Below is a small trained network, with its code and all its weights. Each question gives an input and a class and asks what happens when units are switched off, that is, made to give their printed mean instead of their output.

import numpy as np


def w(rows, s, z=0):
    codes = np.array(rows[::2]) - 128.0
    scale = np.full(codes.shape[1], s)
    scale[-1] = z or s
    return codes * scale


def norm(h):
    return h / np.sqrt((h * h).mean(-1, keepdims=True) + 1e-5)


def f(y):
    return np.maximum(y, 0)


def log_softmax(a):
    a = a - a.max(-1, keepdims=True)
    return a - np.log(np.exp(a).sum(-1, keepdims=True))


def net(x, mask):
    res = np.array(x, float).reshape(1, 2) / 4 @ E
    u = 0
    for l in range(3):
        y = f(norm(res) @ A[l][:, :-1].T + A[l][:, -1])
        res = res + np.where(mask[u : u + 6], y, B[l][:, -1]) @ B[l][:, :-1]
        u += 6
    return log_softmax(norm(res)[-1] @ U[:, :-1].T + U[:, -1])


A, B = {}, {}
E = w([
[142,111,20,142,199,127,103,230,105,27,189],'x0',
[192,160,11,30,175,72,129,176,210,202,180],'x1',
],0.011)
A[0] = w([
[138,159,58,36,122,114,123,102,174,219,131,53],'L0N0',
[100,139,93,144,145,135,115,174,101,51,140,39],'L0N1',
[109,132,73,115,131,131,128,194,126,4,130,133],'L0N2',
[123,105,135,182,142,151,115,163,80,34,138,3],'L0N3',
[141,136,118,139,137,146,165,120,127,131,149,48],'L0N4',
[160,116,47,79,127,103,124,188,151,109,128,92],'L0N5',
],0.014,0.0027)
B[0] = w([
[186,51,151,138,95,83,155,140,151,140,101,250],'L0N0',
[198,82,160,157,95,137,224,162,177,199,88,207],'L0N1',
[128,115,170,145,198,91,89,173,115,8,178,239],'L0N2',
[116,94,199,156,110,88,134,122,104,101,85,222],'L0N3',
[126,112,125,132,136,131,112,145,132,152,147,130],'L0N4',
[70,215,83,95,139,209,126,93,119,161,137,226],'L0N5',
],0.016,0.017)
A[1] = w([
[73,239,72,56,214,217,146,159,153,126,160,102],'L1N0',
[125,137,65,202,130,111,95,86,154,107,135,27],'L1N1',
[12,252,114,103,113,232,100,33,87,168,108,49],'L1N2',
[132,174,22,58,240,132,162,194,158,59,184,104],'L1N3',
[85,99,229,146,60,100,160,60,91,136,25,246],'L1N4',
[184,9,61,191,86,36,110,148,85,88,229,147],'L1N5',
],0.011,0.0014)
B[1] = w([
[220,69,93,96,163,159,23,184,204,114,96,170],'L1N0',
[84,59,109,172,127,116,178,81,134,70,152,128],'L1N1',
[33,168,143,157,104,128,93,73,97,137,129,150],'L1N2',
[100,132,89,103,111,119,11,80,104,142,212,187],'L1N3',
[114,173,46,82,152,157,83,120,154,153,191,252],'L1N4',
[115,163,169,146,150,156,124,118,137,125,88,171],'L1N5',
],0.011,0.022)
A[2] = w([
[135,171,82,116,182,158,119,177,101,89,157,32],'L2N0',
[139,108,188,187,140,104,224,163,98,69,67,87],'L2N1',
[81,180,90,123,146,171,124,113,131,152,80,197],'L2N2',
[47,248,53,97,131,159,133,86,61,143,145,113],'L2N3',
[173,94,146,125,58,94,254,121,140,218,28,95],'L2N4',
[136,169,26,118,124,165,100,138,101,133,135,5],'L2N5',
],0.018,0.0019)
B[2] = w([
[158,120,71,95,83,122,136,96,134,200,94,182],'L2N0',
[116,98,184,124,144,122,143,151,111,64,48,244],'L2N1',
[94,142,134,146,97,114,133,100,112,147,141,180],'L2N2',
[66,187,127,166,122,153,139,118,92,149,143,235],'L2N3',
[156,85,124,132,51,75,254,88,166,178,151,253],'L2N4',
[135,146,159,149,175,137,128,160,99,78,113,209],'L2N5',
],0.02,0.017)
U = w([
[7,209,157,183,96,178,109,85,87,140,155,211],'0',
[96,72,246,161,142,132,121,168,115,6,52,6],'1',
[149,77,141,128,36,97,219,86,191,180,146,56],'2',
[170,100,86,86,145,162,21,151,165,110,153,254],'3',
],0.011,0.00087)

Each question gives the input, the list of numbers given to net, and the class t.
The units are the neurons (one row each of A and B). Each row of codes is followed by its name. A weight is (code - 128) times the scale printed after its matrix; where a second scale follows, it is the last column's (A, B and U).
mask holds one flag per neuron, layer by layer. A switched-off neuron (its flag False) gives its mean, the last column of its row in B, instead of its output. The means were averaged over made-up inputs and are rounded, as every weight is.
A unit's drop is (log p(t) with every unit on - log p(t) with that unit switched off) / (log p(t) with every unit on - log p(t) with every unit switched off).
unit that matters most: the unit with the biggest drop
k most important neurons: the k neurons with the biggest drops, biggest first
k most important neurons of layer l: the k neurons of layer l with the biggest drops, biggest first
drop of u: that unit's drop, to one decimal
input [2,1], class 3: unit that matters most -> L0N5
input [-8,-1], class 0: 2 most important neurons -> [L0N1 L0N0]
input [4,0], class 1: 2 most important neurons -> [L0N3 L0N2]
input [-1,0], class 0: 4 most important neurons -> [L0N2 L0N1 L0N0 L1N0]
input [1,2], class 3: 2 most important neurons -> [L0N5 L1N0]
input [-1,-5], class 0: 2 most important neurons -> [L0N2 L1N4]
input [1,8], class 3: 3 most important neurons -> [L0N5 L0N3 L0N1]
input [-1,-8], class 0: 3 most important neurons -> [L1N4 L0N2 L0N0]
input [0,-3], class 0: 3 most important neurons -> [L0N0 L0N2 L1N4]
input [3,0], class 1: 3 most important neurons -> [L0N2 L0N3 L0N1]
input [5,1], class 3: 4 most important neurons -> [L0N5 L0N0 L2N4 L1N3]
input [1,6], class 3: drop of L2N4 -> 0.1
input [3,5], class 3: drop of L1N0 -> 0.1
input [0,-6], class 0: most important neuron of layer 1 -> [L1N4]
input [1,7], class 3: drop of L2N4 -> 0.1
input [-2,-2], class 0: drop of L0N2 -> 1.9
